Each name stands for a flat space through zero: a line, a plane or more. A row that begins with a name and a colon came from that space; any other row is followed by the name of the space it lies nearest, among the names in its block.
j529j704: 2; 2; -55; -13; -3; 32; -17; -18; -5; 13; 48; 44; -11; -22; 24; 15; 24; -7; -9; 21; 14; 33; -60
j815j45: 1; 2; 8; -7; 19; -6; 8; 8; 6; 0; -22; -13; 1; 18; -18; 7; -11; 1; 32; -3; -18; -37; 3
j529j704: 9; -17; 14; -9; 12; -5; -21; 19; 5; -11; -39; 7; -7; 44; -4; 7; -25; -1; 15; -21; 1; -5; 40
j263j530: -19; 3; 5; 3; -6; -10; 18; 37; -7; -35; -14; -12; -7; 18; -41; -3; -27; 14; 28; 5; -24; 23; 46
j592j169: -23; -10; -20; -10; 18; 12; -15; -35; -12; 26; 18; 31; -7; 40; 1; 11; 20; -30; -8; 10; -5; 4; -31
j263j530: -10; 30; 28; 33; 18; -9; 34; -1; -12; 3; 25; -53; 31; -27; -36; -48; 13; 3; 11; -14; -27; -31; -8
j607j166: -22; -6; 12; -2; -2; -10; -8; -18; -6; 5; -15; 9; -11; 40; 1; 10; 8; -25; -19; 5; 1; 7; 21
j529j704: 19; 22; 34; 9; 6; -15; -38; 5; -8; 4; 1; -18; -8; -1; 19; -20; -2; -3; -24; -34; 39; -3; 36
j263j530: -14; 28; -1; 1; -7; -13; -1; 12; -14; -1; 30; -22; -24; -12; -6; 6; -1; 18; 0; 4; 5; 11; 5
j529j704: -12; 19; -19; -2; 31; 28; -16; -8; -11; -32; -20; 52; 10; 51; -39; -16; 19; -73; 25; 22; -13; 27; 17
j529j704: 34; 22; 11; -29; 11; -14; -16; 15; 1; 9; -3; -12; -7; -36; -8; 2; -39; 26; 31; 5; 34; -36; 8
j592j169: 16; -48; 12; -20; 5; -8; -31; -2; 9; 25; -27; 12; -8; 37; 28; 19; -30; 19; -9; -30; 17; -16; 14
j592j169: -2; 1; -14; 11; 10; 20; -12; -11; -12; 2; 28; 20; 12; 0; -1; -24; 17; -17; -12; -6; 3; 27; -15
j529j704: -39; 16; -17; 26; -3; 17; 64; -35; -14; -2; 39; -3; 42; -35; -46; -35; 41; -30; 0; 47; -46; 12; -48
j381j193: -20; -18; -23; 15; 1; 12; 23; 28; -10; -12; 34; -10; 6; 2; -26; -13; -12; 36; 21; -14; -40; 30; -13
j592j169: 35; 19; -22; -38; 32; 13; -51; 37; 0; -19; -15; 31; -27; 19; -12; 16; -38; 2; 56; -5; 26; -4; 20
j607j166: -6; -24; -6; 21; 0; 16; 17; -4; -13; 6; 38; 2; 38; -24; -18; -45; -4; 15; -9; -11; -14; 29; -16
j592j169: -55; 28; 12; 27; 7; -17; 22; 15; -11; -24; -7; -37; -29; 65; -28; 14; 28; -20; 11; -8; -54; 1; 26
j529j704: -6; 7; -16; 5; 1; 19; -14; -22; -9; -3; 15; 35; 7; 5; 4; -13; 27; -38; -21; 14; 11; 34; -10
j592j169: -36; 3; 19; 12; -9; -20; 16; -12; -5; 3; -8; -22; -14; 33; -3; 12; 18; -12; -19; 2; -19; -3; 15
j815j45: -9; -7; -26; -17; -5; 0; -6; 4; -11; 18; 41; 4; -22; -11; 3; 18; -16; 35; 5; 6; 5; 15; -26
j263j530: 13; -21; -17; -26; 1; 9; -34; -21; 4; 20; -5; 42; -12; 15; 29; 23; -3; -12; -15; 7; 30; 7; -14
j607j166: -14; 8; -31; -12; 10; 19; 29; 6; -2; -26; -6; 25; 12; 2; -51; 1; -4; -19; 48; 44; -33; 10; -12
j381j193: -5; -31; -15; -9; -12; 4; 0; -14; -4; 24; 25; 14; 2; -10; 13; 6; -9; 22; -18; 4; 7; 17; -23
j381j193: -9; 2; 49; -16; 25; -35; -13; 9; -9; 4; -45; -23; -10; 58; -36; 0; -40; -4; 26; -14; 0; -41; 64
j381j193: -13; -34; 12; 8; -7; -8; -16; -19; -10; 32; 22; -2; -2; 20; 26; -5; 0; 15; -43; -29; 10; 15; -2
j815j45: 20; 12; 4; -8; 7; 0; -38; 4; 4; -1; -13; 11; -18; 13; 24; 10; 2; -12; -7; -15; 29; -3; 15
j592j169: 11; 19; -7; 12; -2; 9; 9; 26; 4; -28; 3; -9; 5; -24; -10; -13; 1; 6; 17; -2; -8; 11; 5
j529j704: 14; -12; -17; -6; 6; 12; -25; -5; -10; 26; 44; 11; 1; -21; 18; -10; -9; 25; -10; -18; 22; 12; -29
j381j193: -29; -27; 16; 19; -3; -9; 3; -32; -19; 37; 38; -13; 12; 13; 8; -22; 12; 7; -45; -22; -5; 12; -12
j815j45: -8; -1; -20; 11; -22; 6; 7; 3; -4; 2; 39; -4; -9; -29; 20; 3; 13; 22; -22; 0; 0; 32; -24
j815j45: 16; 32; 5; 46; -26; 0; 24; 18; 26; -18; 8; -54; -5; -55; 53; 4; 51; 16; -28; -26; -11; -14; -26
j381j193: 11; 7; -7; -32; 39; 1; -29; 17; 0; -2; -26; 14; -21; 48; -22; 23; -28; -6; 55; -5; -1; -34; 11
j607j166: 23; -9; 23; -8; 5; -8; -4; -12; 10; 14; -25; -3; 17; -11; 7; -8; -12; -2; -3; -4; 18; -33; 7
j263j530: 22; -18; -11; -4; 0; 16; 6; -6; 13; 1; -10; 18; 24; -23; 7; -6; -2; -1; 5; 6; 2; -7; -20
j607j166: 4; -11; 18; 33; -30; -3; 31; -19; 20; 4; -9; -24; 23; -36; 39; -8; 37; -2; -48; -7; -6; -8; -17
j263j530: 22; -8; -16; -29; 4; 14; -13; 1; -7; -4; 3; 41; 18; -26; -24; -16; -36; 1; 21; 27; 27; 20; 6
j263j530: 10; -48; -25; -34; -6; 11; 5; 11; 20; -10; -45; 42; 0; 23; -6; 35; -35; 10; 31; 22; -11; 2; 3
j592j169: -16; -13; 6; 42; -15; 7; 29; -7; -1; -4; 20; -18; 27; -15; 7; -30; 30; 0; -34; -17; -25; 23; -12
j815j45: -20; 26; -6; 15; -16; -1; 4; -41; -27; 33; 81; -8; 5; -55; 12; -26; 35; -2; -51; 17; 24; 27; -43
j592j169: -25; 0; 8; 31; -35; -8; 29; 2; 12; -24; -18; -19; -8; 8; 22; 14; 37; -11; -36; 2; -25; 22; 14
j529j704: -9; 14; -10; 17; 12; 3; 1; 15; -6; 5; 36; -30; -14; 0; 5; 0; 13; 22; 9; -28; -20; -8; -26
j607j166: -15; 23; 2; -27; 7; -16; 22; -11; 3; 1; -26; -3; -12; 10; -32; 30; -5; -18; 36; 46; -12; -41; -1
j263j530: -5; -25; -12; -10; 0; 3; 12; 16; 6; -8; -15; 7; -2; 18; -12; 15; -21; 17; 24; 2; -22; 1; 2
j815j45: -2; 4; 23; 7; 15; -6; 36; -25; 9; 9; -26; -18; 33; -5; -23; -14; 12; -23; 14; 15; -24; -53; -14
j592j169: -13; -2; -24; 13; -12; 13; 39; -5; 14; -8; 1; -4; 6; -13; 4; 16; 30; -4; 5; 19; -37; -5; -41
j607j166: -21; 19; 9; 13; 0; -9; -1; -37; -17; 35; 45; -18; -5; -10; 14; -8; 33; -10; -37; -1; 9; -7; -29
j529j704: -22; -10; -20; 22; -17; 13; 15; -21; -4; 10; 36; 4; 4; -10; 21; -2; 37; -4; -37; 2; -14; 30; -38
j815j45: 7; 10; 12; 7; 0; -7; -20; 47; 0; -36; -22; -12; -20; 25; -5; -1; -20; 12; 14; -29; 2; 21; 57
j607j166: -35; 4; -3; 25; -10; 5; 60; -42; -12; 17; 41; -15; 40; -40; -27; -30; 36; -14; -18; 35; -35; -1; -50
j263j530: -7; -3; 18; 42; 12; 6; 16; 1; 1; -2; 7; -31; 25; 8; 1; -33; 27; -5; -12; -39; -31; -9; -6
j381j193: 7; 14; 14; 6; 11; -4; -2; -16; 1; 15; 3; -14; 7; -9; 8; -8; 15; -11; -7; -6; 7; -29; -13
j815j45: 18; -9; -28; 4; -13; 18; -6; -2; 24; 4; 1; 9; -13; -14; 56; 31; 31; 4; -17; -9; 1; -4; -45
j381j193: -2; 31; 27; 13; 27; -8; 5; -35; -7; 27; 9; -26; 18; -5; -7; -23; 31; -31; -5; -4; 0; -53; -23
j381j193: 6; -6; 15; 6; -12; -9; -8; 4; 5; -2; -11; -8; -4; 0; 19; 1; -2; 6; -20; -14; 12; 5; 19
j607j166: -37; -9; 18; 1; -1; -21; -10; -19; -23; 23; 17; -7; -16; 42; -6; 2; -1; -3; -28; -7; 2; 14; 19
j607j166: -2; -19; 28; -23; 24; -13; -2; -30; -15; 31; -11; 11; 29; 15; -40; -26; -35; -11; 12; 12; 12; -29; 16
j815j45: -6; 17; 21; 24; 1; -5; 34; -15; 4; 0; -3; -30; 26; -22; -10; -22; 26; -15; -6; 5; -19; -28; -11
j381j193: 28; 9; -19; -33; 24; 9; -19; 5; 11; 7; -13; 18; -11; -3; 0; 24; -16; 1; 42; 11; 12; -37; -23
j263j530: 35; -2; -6; -7; -1; 19; -10; -14; 6; -1; -2; 32; 31; -43; 7; -25; -2; -17; -7; 15; 32; 8; -9
13; -18; 12; 12; -16; -12; -13; 32; 4; 2; 11; -30; -14; -10; 30; 0; -21; 54; -17; -47; 9; 11; 18	j607j166
59; 25; -37; -43; 17; 28; -41; 17; 3; -11; 8; 51; 1; -54; -4; -3; -32; 1; 44; 26; 53; 5; -15	j592j169
40; -3; 39; 11; 15; 3; -1; -71; 6; 55; 5; -1; 66; -61; 25; -55; 27; -34; -45; -3; 42; -58; -42	j607j166
-25; -21; -25; -35; 36; 0; -18; 6; -40; 35; 61; 13; -12; 30; -55; -6; -57; 43; 46; -3; -8; 10; -15	j263j530
11; 17; 21; 20; -25; -8; -23; 33; 3; -42; -22; -5; -15; 1; 20; -10; 1; -5; -29; -21; 25; 47; 67	j592j169
18; -13; -18; -17; 5; 8; -14; 28; 19; -16; -33; 14; -21; 24; 15; 35; -14; 10; 28; -9; -5; -9; 4	j592j169
-6; 33; 16; 1; -13; -19; 28; 15; 2; -23; -16; -27; -3; -24; -25; 1; -5; 1; 16; 26; -6; -11; 25	j263j530
18; 7; 1; -24; -11; -7; -6; -1; 10; -3; -22; 13; -8; -19; 6; 18; -14; -2; 6; 26; 26; -10; 9	j529j704
11; 7; 40; 35; 0; -13; -47; 40; 10; -33; -42; -26; -29; 61; 43; 0; 12; -8; -31; -76; 11; 15; 75	j381j193
-14; -13; -1; 9; -11; 3; -6; -33; -8; 23; 23; 11; 5; 1; 22; -6; 24; -13; -45; 0; 11; 20; -18	j381j193
-33; -15; 23; 46; 6; -7; 12; 14; 4; -14; -19; -37; -6; 69; 9; -2; 31; -7; -17; -54; -52; 0; 22	j263j530
13; -36; -14; -4; -21; 12; 4; -22; 18; 16; -7; 24; 12; -18; 38; 14; 11; 2; -29; 8; 9; 5; -31	j592j169
9; 11; -3; 29; -6; 16; -1; -14; 15; -8; -5; 1; 8; -7; 39; -4; 53; -32; -32; -13; -2; 2; -22	j815j45
31; 30; -14; -21; 35; 17; -61; 7; -15; 3; 22; 31; -11; 1; -2; -14; -13; -15; 21; -12; 44; 6; 2	j529j704
-34; 18; 19; -7; 33; -12; 7; -15; -22; 2; -11; -2; 4; 53; -59; -12; -5; -37; 30; 17; -22; -21; 23	j381j193
4; 17; 4; 40; -12; -1; 25; -21; 23; 27; 26; -55; -3; -41; 66; 14; 69; 10; -40; -29; -17; -48; -72	j263j530
13; 16; 2; -8; 6; 0; -12; -33; -2; 31; 19; 3; 4; -29; 19; -3; 16; -12; -17; 10; 29; -24; -32	j263j530
-24; -5; -39; -7; 13; 25; -11; -13; -14; -1; 22; 42; -8; 36; -12; 8; 17; -27; 6; 15; -14; 35; -23	j381j193
-18; 6; -19; -2; -4; -4; -20; 8; -15; 17; 49; -10; -40; 9; 20; 22; 3; 30; -12; -17; 5; 21; -18	j263j530
-23; -8; -9; -17; 13; 0; 7; -7; -14; 5; 5; 15; 0; 25; -38; 2; -17; -6; 24; 21; -15; 4; 1	j381j193
-1; -26; -34; 8; -43; 9; 36; 10; 17; 2; 29; -9; -3; -55; 34; 24; 7; 51; -18; 9; -16; 23; -48	j815j45
23; -7; -1; -28; 2; 5; -17; -15; -2; 6; -11; 37; 16; -19; -9; -10; -25; -13; 3; 26; 36; 5; 10	j529j704
-2; 0; 16; 0; -39; -24; 17; 20; 27; -26; -55; -20; -28; 6; 28; 46; 2; 8; -13; 11; -3; -6; 36	j592j169
24; -20; -6; -22; 13; 13; 11; -18; 10; 12; -18; 25; 35; -23; -17; -10; -19; -6; 24; 24; 4; -28; -22	j263j530
-5; -17; -1; 0; -19; 0; 4; 5; -6; -10; 2; 14; 8; -7; -7; -11; -16; 8; -13; 9; 6; 39; 22	j815j45

Rows lie near named flat spaces through zero. A row that begins with a name and a colon came from that space; any other row is followed by the name of its block's space that it lies nearest.
j334_j864: -8; -3; -12; -4; -20; -19; 3; -2; 11; -12; 25; 1; -34; 3; 7; -12; 11; 4; 18; 0; 39; 9; -20
j248_j541: 0; 5; -23; 4; 10; -30; -34; -24; 53; -11; 13; -18; 6; 13; -7; 17; -5; -14; 17; -35; -14; 2; 25
j993_j948: -21; 15; 17; -30; 9; 20; -1; -3; -22; 17; 0; 7; 24; -12; -1; -17; 8; 16; -28; 11; -11; -32; 9
j248_j541: -45; -3; 26; 4; 3; -7; -27; 43; -38; 40; -13; -7; -26; -62; -32; -14; 15; -8; -12; 2; 64; -3; 5
j248_j541: -15; -24; 40; -2; 7; 29; 37; 74; -46; -26; -74; 9; -11; -10; -1; 48; -4; -6; -32; 33; 12; 23; 13
j334_j864: -29; 8; 31; -4; 9; 3; -13; 14; -38; 44; -27; -15; 16; -38; -32; -12; 2; -18; -21; 3; 14; -27; 31
j542_j637: 1; 1; 1; 0; 6; -9; 6; 7; -3; -11; -16; -3; 3; 7; -3; 13; -4; -15; -4; 7; -2; 1; 10
j270_j230: -19; 1; -1; 6; -10; 4; -10; 2; 22; -2; 4; -2; 6; 6; -3; 11; -13; 2; -6; -19; -7; 1; 1
j270_j230: -35; 10; -11; 9; -42; -55; 22; -16; 57; -3; 18; -30; -23; 6; -18; -30; -28; -22; 16; -28; 32; 16; -6
j542_j637: -16; 23; -11; -23; 6; 21; -12; -13; 10; 3; 16; -21; 8; -28; -9; -25; 10; 21; -15; -9; -16; -14; 15
j248_j541: 19; -17; -5; 14; 1; -28; -19; -26; 38; 11; 29; 30; 8; 33; 21; 5; -10; 9; 25; -25; -8; 9; -21
j248_j541: 5; 6; -2; 30; 18; 9; 14; 32; -10; 3; -5; 30; 12; -15; 8; -8; -29; 7; -25; 20; -13; 24; -50
j270_j230: -16; 2; 3; 0; -5; -34; 20; 1; 28; 8; 16; 17; -5; -4; 7; -32; -20; 11; -3; -3; 15; 18; -33
j270_j230: 3; 20; -30; -35; 26; 8; -7; -2; 22; -37; -5; -46; -19; -39; -11; -8; 28; 13; -3; -3; -11; 13; 42
j993_j948: -30; 31; -10; -40; 32; -20; 23; 41; -18; -43; -30; -16; -16; -35; -12; -6; 12; -16; -38; 47; 25; 1; 13
j542_j637: -9; 36; -51; -20; 3; -4; -42; -52; 56; 4; 90; 0; 1; -17; 12; -56; 14; 45; 7; -28; -10; -13; -32
j270_j230: -49; 20; 6; 46; -27; -12; -38; 6; -11; 64; 15; -29; -2; -48; -52; -32; -19; -36; -3; -27; 42; -21; -6
j542_j637: -1; -5; -15; 15; 14; -43; -10; 18; 23; -13; 4; 6; -26; -10; 0; 5; -4; -12; 13; -2; 31; 31; -18
j993_j948: 5; -5; 5; -17; 5; 12; 59; 44; -17; -51; -52; -18; -28; -14; 2; 12; 2; 0; -16; 35; 5; 37; 12
j334_j864: 44; -10; -7; 14; 17; 43; 13; 18; -29; -13; -23; -7; -10; -20; 5; 9; 12; 13; 3; 18; -22; 27; 0
j270_j230: 18; 22; -25; -39; 26; -7; -5; -26; 9; -18; -7; -58; -13; -36; -19; -22; 36; -3; 12; 1; -10; -4; 61
j993_j948: -15; -18; 28; 13; -14; 2; -31; 6; -40; 42; 8; 28; 2; 9; -3; 13; 10; -10; 6; -1; 36; -30; -10
j542_j637: 0; 17; -34; 0; 10; -45; 26; 12; 43; -62; -25; -37; -20; 7; -11; 18; -17; -39; 2; 7; 0; 32; 19
j993_j948: -43; 1; 60; -7; 2; 16; -9; 27; -80; 79; -20; 19; 21; -46; -25; -31; 7; -2; -35; 21; 36; -44; 1
j542_j637: 4; 4; -6; 3; -25; 10; 7; -20; -2; 5; 6; -31; -11; -3; -12; -14; 7; -6; 16; -9; 4; -7; 15
j248_j541: -22; -4; -11; 13; 15; -34; -49; 19; 23; -13; -2; 1; -9; 5; -11; 44; 0; -29; 6; -18; 25; 2; 13
j248_j541: 15; -5; -30; 26; 5; -37; -19; 2; 27; -19; 16; 0; -26; 8; 2; 14; -2; -20; 27; -7; 22; 26; -18
j993_j948: 8; 0; -18; -22; 5; 1; 6; 5; 3; -50; -2; 2; -14; 25; 17; 30; 16; -1; 1; 17; 1; 1; 6
j248_j541: -16; -8; 9; 4; 4; -3; -12; 29; -18; -4; -12; 12; -9; -2; -2; 24; 4; -11; -8; 9; 25; -2; -3
j334_j864: -51; 20; 6; -33; -19; -27; -14; -37; 43; 5; 35; 17; 37; 45; 7; -5; -17; 1; -18; -23; -11; -48; 2
j248_j541: 4; 19; -5; -27; -5; 32; 25; -18; -5; -23; -12; -25; 21; 12; -1; -1; 2; 3; -17; 9; -41; -21; 30
j270_j230: -20; -2; 3; 16; -20; -1; -7; 3; 13; 4; 3; -1; 3; 12; -7; 12; -16; -10; -1; -17; 4; -3; -4
j542_j637: 12; 14; -24; -6; -6; 0; -1; -30; 19; -18; 26; 0; 10; 27; 11; -3; -1; 1; 6; -1; -22; -14; -7
j270_j230: 39; 0; -12; -4; 7; 30; 14; -13; -17; -15; -3; -5; 4; 7; 12; 1; 12; 11; 6; 15; -30; 2; 4
j542_j637: -5; -25; 43; 2; -54; 58; 26; -19; -19; 61; 19; 9; 2; -11; 8; -47; 0; 57; 6; -25; -4; -4; -19
j993_j948: 28; -9; -4; 47; 2; -19; 11; 13; -5; 15; -21; -18; -17; -22; -18; -8; -17; -28; 21; -1; 11; 36; -7
j270_j230: 19; -22; 27; -6; 30; 10; -11; 31; -69; 10; -24; 43; 2; 3; 15; 29; 25; -4; -7; 41; 21; -14; -7
j993_j948: 28; 4; -35; 1; 0; -3; 12; -29; 61; -36; 15; -18; -2; 18; 13; -1; -11; 15; 18; -23; -41; 30; 3
j542_j637: 7; -2; 0; 3; -14; 38; 11; 6; -18; -7; -15; -27; -11; -13; -10; 4; 9; 4; 1; 0; -7; 3; 18
j993_j948: 30; 25; -38; 0; 45; -67; -34; -41; 29; 22; 29; -26; -5; -39; -18; -50; 15; -20; 30; -7; 8; 4; 13
j542_j637: -19; 6; 8; -15; 35; -32; -16; 7; 19; 8; 10; 42; 25; 2; 14; -4; -12; 12; -23; 4; -4; -4; -20
j248_j541: -43; -1; 57; -37; -12; 58; 3; 26; -95; 32; -8; 55; 33; 13; 15; 8; 18; 20; -52; 45; 14; -71; -17
j993_j948: -23; -19; -5; 14; -38; 13; -3; 22; 20; -45; 6; 22; -17; 55; 19; 61; -12; -3; 2; -11; 13; 7; -22
j270_j230: -7; -8; -4; 15; -25; -2; 6; 19; -14; -22; -12; -13; -29; 12; -8; 27; 3; -28; 11; 7; 33; 5; 2
j334_j864: -31; 18; -27; -30; -15; -1; 15; 9; 34; -46; 29; -8; -33; -9; 11; -17; 9; 28; -10; 3; 22; 16; -21
j334_j864: 14; 5; -24; -8; 4; 8; 15; 3; 14; -36; 15; 7; -16; 3; 20; -4; 5; 22; 0; 12; -6; 21; -24
j334_j864: -19; 9; 11; -16; -4; 28; -18; -9; -17; 12; 2; -3; 22; 3; -6; 6; 8; 4; -17; -4; -13; -37; 20
j334_j864: 2; 5; -5; 14; 26; 24; -20; 31; -17; -8; -30; -18; 1; -33; -18; 24; 3; -10; -15; 4; -10; 10; 21
j334_j864: -5; -24; 9; 21; -41; -19; 14; -3; 28; 6; -7; -27; -30; 6; -13; 2; -10; -11; 32; -33; 25; 27; 13
j334_j864: 10; -25; 18; 12; -39; 14; 10; -10; -15; 21; -3; -19; -24; 3; -7; -4; 12; 0; 31; -16; 21; 3; 14
17; 0; -38; 47; -2; -67; -22; -33; 89; 17; 37; -27; -21; -16; -15; -33; -28; -12; 48; -57; 7; 51; -14	j993_j948
0; -1; 25; -19; -14; -51; 41; -40; 14; 35; 21; 32; 23; 32; 18; -52; -20; 6; 6; 6; 2; -14; -27	j334_j864
-13; 0; 27; 31; -19; -44; -2; -7; -36; 71; 10; 12; 3; -11; -22; -41; -14; -37; 12; 7; 50; -23; -25	j270_j230
-5; 7; -6; -11; -12; 12; 17; -15; 28; -6; 19; 1; 5; 3; 11; -23; -9; 29; -6; -11; -21; 8; -14	j542_j637
12; -3; 7; -4; -5; 16; 31; 6; -12; -8; -17; -7; -4; -4; 3; -7; -1; 7; -3; 12; -9; 11; 2	j248_j541
6; 1; -9; 13; -1; 18; 6; 26; -27; -12; -5; -2; -23; -18; -2; 2; 8; -1; -3; 20; 18; 13; -18	j270_j230
15; 14; -29; 9; -4; -10; 13; -6; 12; -16; 2; -43; -29; -27; -17; -24; 5; -12; 17; 1; 9; 23; 8	j248_j541
-17; 28; -14; -18; 40; -19; -21; 10; -5; -8; 13; 26; 21; -9; 5; -5; 0; -3; -31; 25; -1; -20; -18	j334_j864
-35; -16; 9; 5; -23; -7; -5; 14; 42; -24; -2; 18; 4; 43; 11; 46; -24; 0; -7; -27; -2; 6; -5	j270_j230
12; 17; -21; 12; -9; 25; 7; -19; 15; 2; 16; -23; 5; -14; -6; -26; -9; 12; 1; -12; -29; 7; -6	j270_j230
-11; -2; 17; -1; 5; -6; -21; 1; -23; 33; -2; -1; 3; -19; -14; -8; 11; -8; 0; -2; 19; -19; 13	j542_j637
4; 16; -12; 31; 10; -13; 32; 22; 16; -4; -28; -33; -5; -41; -25; -24; -33; -19; -10; 3; -11; 43; -4	j993_j948
-3; -1; 3; -16; 8; -41; 10; 6; -11; -1; -8; -7; -24; -13; -7; -14; 16; -17; 10; 18; 41; 3; 8	j270_j230
57; -22; 4; 81; -3; -1; -32; -13; -47; 62; -2; 7; 8; 4; -16; 9; -10; -45; 42; -5; 4; -4; -16	j993_j948
6; -6; 0; 14; -33; -23; 8; -26; 6; 18; 15; -15; -16; 13; -8; -18; -1; -17; 31; -13; 23; -3; -1	j542_j637
10; 12; -9; 11; -18; -11; -3; -24; -23; 20; -3; -49; -13; -15; -33; -19; 13; -40; 25; -1; 19; -20; 32	j270_j230
20; 5; -18; -32; 9; -22; 34; -17; 31; -36; 2; -14; -16; 4; 14; -20; 10; 14; 11; 8; -8; 23; 8	j270_j230
7; 11; -28; 1; 41; -15; -37; 15; 1; -27; 5; 13; -1; -2; 4; 28; 11; -14; -5; 14; 3; 0; -5	j542_j637
11; -8; 18; 14; 9; -36; -17; -18; -18; 42; 3; 26; 24; 21; -1; -1; -7; -26; 12; 3; 8; -25; -5	j334_j864
14; -11; 3; 12; -6; 10; 31; 16; 5; -8; -25; -23; -20; -22; -7; -7; -7; 6; 7; -3; -3; 39; 7	j334_j864
14; -12; 24; -12; -28; 17; 36; -13; -41; 38; 12; 2; -21; -20; 6; -55; 21; 28; 15; 16; 27; -2; -18	j248_j541
25; -6; -5; 9; -2; 6; 1; -23; 14; 9; 8; -4; 7; 6; 5; -8; -3; 10; 16; -15; -23; 8; 2	j993_j948
13; -13; 22; 10; -3; -3; 5; 4; -40; 8; -33; 4; 12; 28; -5; 32; 0; -38; 5; 17; 3; -22; 21	j542_j637
23; -29; 12; 11; -20; -9; 14; 0; -29; 15; 23; 42; -27; 22; 28; -9; 13; 13; 28; 18; 41; 9; -50	j248_j541
